Below is a small trained network, with its code and all its weights. Each question gives an input and a class and asks what happens when units are switched off, that is, made to give their printed mean instead of their output.

import numpy as np


def w(rows, s, z=0):
    codes = np.array(rows[::2]) - 128.0
    scale = np.full(codes.shape[1], s)
    scale[-1] = z or s
    return codes * scale


def norm(h):
    return h / np.sqrt((h * h).mean(-1, keepdims=True) + 1e-5)


def f(y):
    return y / 2 * (1 + np.tanh(0.7978845608 * (y + 0.044715 * y**3)))


def log_softmax(a):
    a = a - a.max(-1, keepdims=True)
    return a - np.log(np.exp(a).sum(-1, keepdims=True))


def net(x, mask):
    res = np.array(x, float).reshape(1, 7) / 4 @ E
    u = 0
    for l in range(4):
        y = f(norm(res) @ A[l][:, :-1].T + A[l][:, -1])
        res = res + np.where(mask[u : u + 8], y, B[l][:, -1]) @ B[l][:, :-1]
        u += 8
    return log_softmax(norm(res)[-1] @ U[:, :-1].T + U[:, -1])


A, B = {}, {}
E = w([
[122,183,184,170,39,147,133,127,244],'x0',
[73,61,77,101,46,200,60,79,110],'x1',
[107,101,110,153,102,28,78,124,122],'x2',
[47,73,159,254,174,121,167,115,161],'x3',
[94,87,104,193,59,89,150,222,144],'x4',
[115,144,198,172,120,160,184,132,81],'x5',
[107,34,164,122,163,128,108,113,143],'x6',
],0.0069)
A[0] = w([
[149,70,89,125,110,156,182,127,162,127],'L0N1',
[24,137,32,170,146,125,170,99,119,118],'L0N2',
[129,59,131,124,186,154,70,38,143,164],'L0N3',
[130,147,97,178,154,175,159,131,143,12],'L0N4',
[111,163,102,142,70,143,150,103,115,107],'L0N5',
[109,68,184,144,131,188,167,59,136,253],'L0N6',
[86,163,72,104,59,152,49,122,176,189],'L0N7',
[162,204,60,169,67,82,205,254,124,253],'L0N8',
],0.0072,0.0012)
B[0] = w([
[160,160,112,105,144,119,117,147,164,138],'L0N1',
[102,160,124,164,138,154,95,135,109,172],'L0N2',
[117,107,144,134,146,139,135,229,111,202],'L0N3',
[99,107,123,106,137,118,115,101,191,133],'L0N4',
[153,97,131,188,151,38,111,148,198,142],'L0N5',
[128,142,137,137,158,144,252,89,94,197],'L0N6',
[98,162,123,80,124,101,135,82,145,210],'L0N7',
[182,176,159,133,108,127,112,113,76,253],'L0N8',
],0.011,0.0051)
A[1] = w([
[155,9,162,63,224,37,38,177,175,83],'L1N1',
[137,138,140,110,25,1,107,129,154,126],'L1N2',
[108,174,187,119,136,163,151,25,117,253],'L1N3',
[183,138,155,59,125,143,189,130,166,86],'L1N4',
[110,137,30,149,226,76,81,196,90,128],'L1N5',
[135,183,37,11,237,173,191,107,191,136],'L1N6',
[150,66,143,67,235,35,95,109,72,111],'L1N7',
[171,91,133,155,169,39,120,137,122,98],'L1N8',
],0.007,0.0017)
B[1] = w([
[180,124,151,134,127,79,124,160,170,196],'L1N1',
[131,181,127,50,100,133,154,78,97,230],'L1N2',
[109,78,115,190,120,137,143,176,187,244],'L1N3',
[83,84,68,172,79,108,76,196,62,191],'L1N4',
[159,172,118,129,177,103,39,167,150,225],'L1N5',
[112,66,133,145,2,136,88,202,168,254],'L1N6',
[193,61,184,136,139,96,148,87,239,233],'L1N7',
[125,52,214,85,116,218,104,165,121,163],'L1N8',
],0.0079,0.0045)
A[2] = w([
[80,152,57,114,186,106,32,102,115,186],'L2N1',
[84,47,132,210,140,148,207,119,178,209],'L2N2',
[179,134,21,99,63,250,187,178,140,33],'L2N3',
[139,140,113,136,18,2,145,218,99,224],'L2N4',
[88,157,126,60,78,102,40,68,186,174],'L2N5',
[75,114,100,184,121,75,85,200,158,145],'L2N6',
[98,110,100,201,158,131,33,120,78,10],'L2N7',
[183,66,157,23,108,115,89,166,135,193],'L2N8',
],0.0067,0.0013)
B[2] = w([
[98,166,122,147,180,141,88,64,162,158],'L2N1',
[169,130,104,86,167,180,104,106,95,235],'L2N2',
[97,121,144,166,99,125,104,140,138,184],'L2N3',
[132,142,127,140,143,115,134,63,82,255],'L2N4',
[102,121,115,75,134,98,189,116,154,208],'L2N5',
[130,170,153,150,163,133,103,103,146,177],'L2N6',
[109,166,93,143,247,117,82,136,162,139],'L2N7',
[120,88,134,213,106,131,88,86,116,235],'L2N8',
],0.011,0.0059)
A[3] = w([
[114,160,196,192,186,210,130,91,136,250],'L3N1',
[172,66,163,207,90,126,42,218,124,151],'L3N2',
[35,67,133,72,204,190,165,164,48,103],'L3N3',
[147,77,142,89,142,103,55,73,28,232],'L3N4',
[164,14,143,112,210,201,189,96,154,63],'L3N5',
[17,117,207,189,66,148,86,135,127,183],'L3N6',
[113,48,78,126,43,146,140,173,144,98],'L3N7',
[3,138,103,95,146,111,114,112,139,101],'L3N8',
],0.0072,0.0014)
B[3] = w([
[123,134,24,118,88,205,160,105,181,253],'L3N1',
[110,99,170,90,115,81,105,138,154,232],'L3N2',
[91,83,97,28,244,2,151,189,18,188],'L3N3',
[151,173,194,176,202,119,189,196,155,229],'L3N4',
[136,101,109,106,117,61,196,102,84,234],'L3N5',
[99,134,98,23,198,212,148,205,106,186],'L3N6',
[63,119,131,80,100,90,101,211,149,166],'L3N7',
[108,188,137,154,165,80,103,83,123,157],'L3N8',
],0.0074,0.0054)
U = w([
[97,51,96,95,219,149,242,149,64,252],'0',
[228,209,209,204,71,109,144,132,29,211],'1',
[154,164,70,184,95,242,237,90,215,12],'2',
[48,178,93,52,35,51,140,19,165,168],'3',
[19,53,133,77,37,189,88,234,169,84],'4',
[233,24,209,163,165,38,76,135,226,113],'5',
[84,197,87,195,246,145,46,101,181,36],'6',
],0.011,0.0018)

Each question gives the input, the list of numbers given to net, and the class t.
The units are the neurons (one row each of A and B). Each row of codes is followed by its name. A weight is (code - 128) times the scale printed after its matrix; where a second scale follows, it is the last column's (A, B and U).
mask holds one flag per neuron, layer by layer. A switched-off neuron (its flag False) gives its mean, the last column of its row in B, instead of its output. The means were averaged over made-up inputs and are rounded, as every weight is.
A unit's drop is (log p(t) with every unit on - log p(t) with that unit switched off) / (log p(t) with every unit on - log p(t) with every unit switched off).
The circuit of an input: a set's keep is (log p(t) with only the set's units on - log p(t) with every unit switched off) / (log p(t) with every unit on - log p(t) with every unit switched off). Starting from the 12 units with the biggest drops (on a tie, the unit counted first), units are removed one at a time, each time the one whose removal leaves the highest keep (on an exact tie, the one counted first), for as long as the keep stays at least 0.8.
circuit, biggest first: the units of the circuit, biggest drop first
k most important neurons: the k neurons with the biggest drops, biggest first
top k neurons in layer l: the k neurons of layer l with the biggest drops, biggest first
input [3,-2,-7,0,-1,-3,-8], class 1: circuit, biggest first : (L0N8)
input [2,7,5,5,-2,5,-5], class 2: circuit, biggest first : (L0N6; L3N1)
input [-7,4,8,-5,5,4,-4], class 1: circuit, biggest first : (L3N4; L0N8)
input [4,2,-2,8,-7,8,-3], class 0: circuit, biggest first : (L3N3; L2N2; L0N8; L2N8)
input [-3,0,2,6,4,2,-8], class 6: circuit, biggest first : (L0N2; L2N7)
input [8,8,-8,5,-1,6,2], class 0: circuit, biggest first : (L0N6; L3N3; L2N2; L0N8)
input [5,8,7,7,-4,7,1], class 0: 2 most important neurons : (L0N6; L3N3)
input [4,-8,-3,5,-5,-8,-1], class 2: top 2 neurons in layer 0 : (L0N5; L0N3)
input [7,8,-6,1,6,-2,-2], class 3: top 2 neurons in layer 0 : (L0N7; L0N5)
input [-5,6,4,-4,8,2,0], class 3: 3 most important neurons : (L1N2; L0N7; L0N3)
input [8,-7,8,0,-5,-2,0], class 3: top 2 neurons in layer 0 : (L0N3; L0N6)
input [2,-6,8,7,-3,-2,-5], class 6: 4 most important neurons : (L0N6; L0N2; L0N7; L1N7)
input [5,-4,-7,-3,5,1,3], class 1: 2 most important neurons : (L0N8; L1N4)
input [-1,2,-1,8,4,-3,-1], class 6: most important neuron : (L0N2)
input [1,8,-8,2,6,1,3], class 0: top 2 neurons in layer 3 : (L3N3; L3N5)
input [2,-7,3,-4,-2,7,7], class 0: 3 most important neurons : (L1N5; L0N5; L1N6)
input [-6,2,-3,-8,4,-3,-3], class 1: 3 most important neurons : (L3N4; L2N4; L0N8)
input [-3,6,-1,-1,0,-3,-1], class 6: top 3 neurons in layer 0 : (L0N3; L0N6; L0N2)
input [-8,7,3,6,1,-2,5], class 6: 2 most important neurons : (L1N5; L0N2)
input [4,8,-3,-2,-4,4,2], class 4: top neuron in layer 1 : (L1N6)
input [-1,8,2,7,1,0,-1], class 6: 2 most important neurons : (L0N2; L2N7)
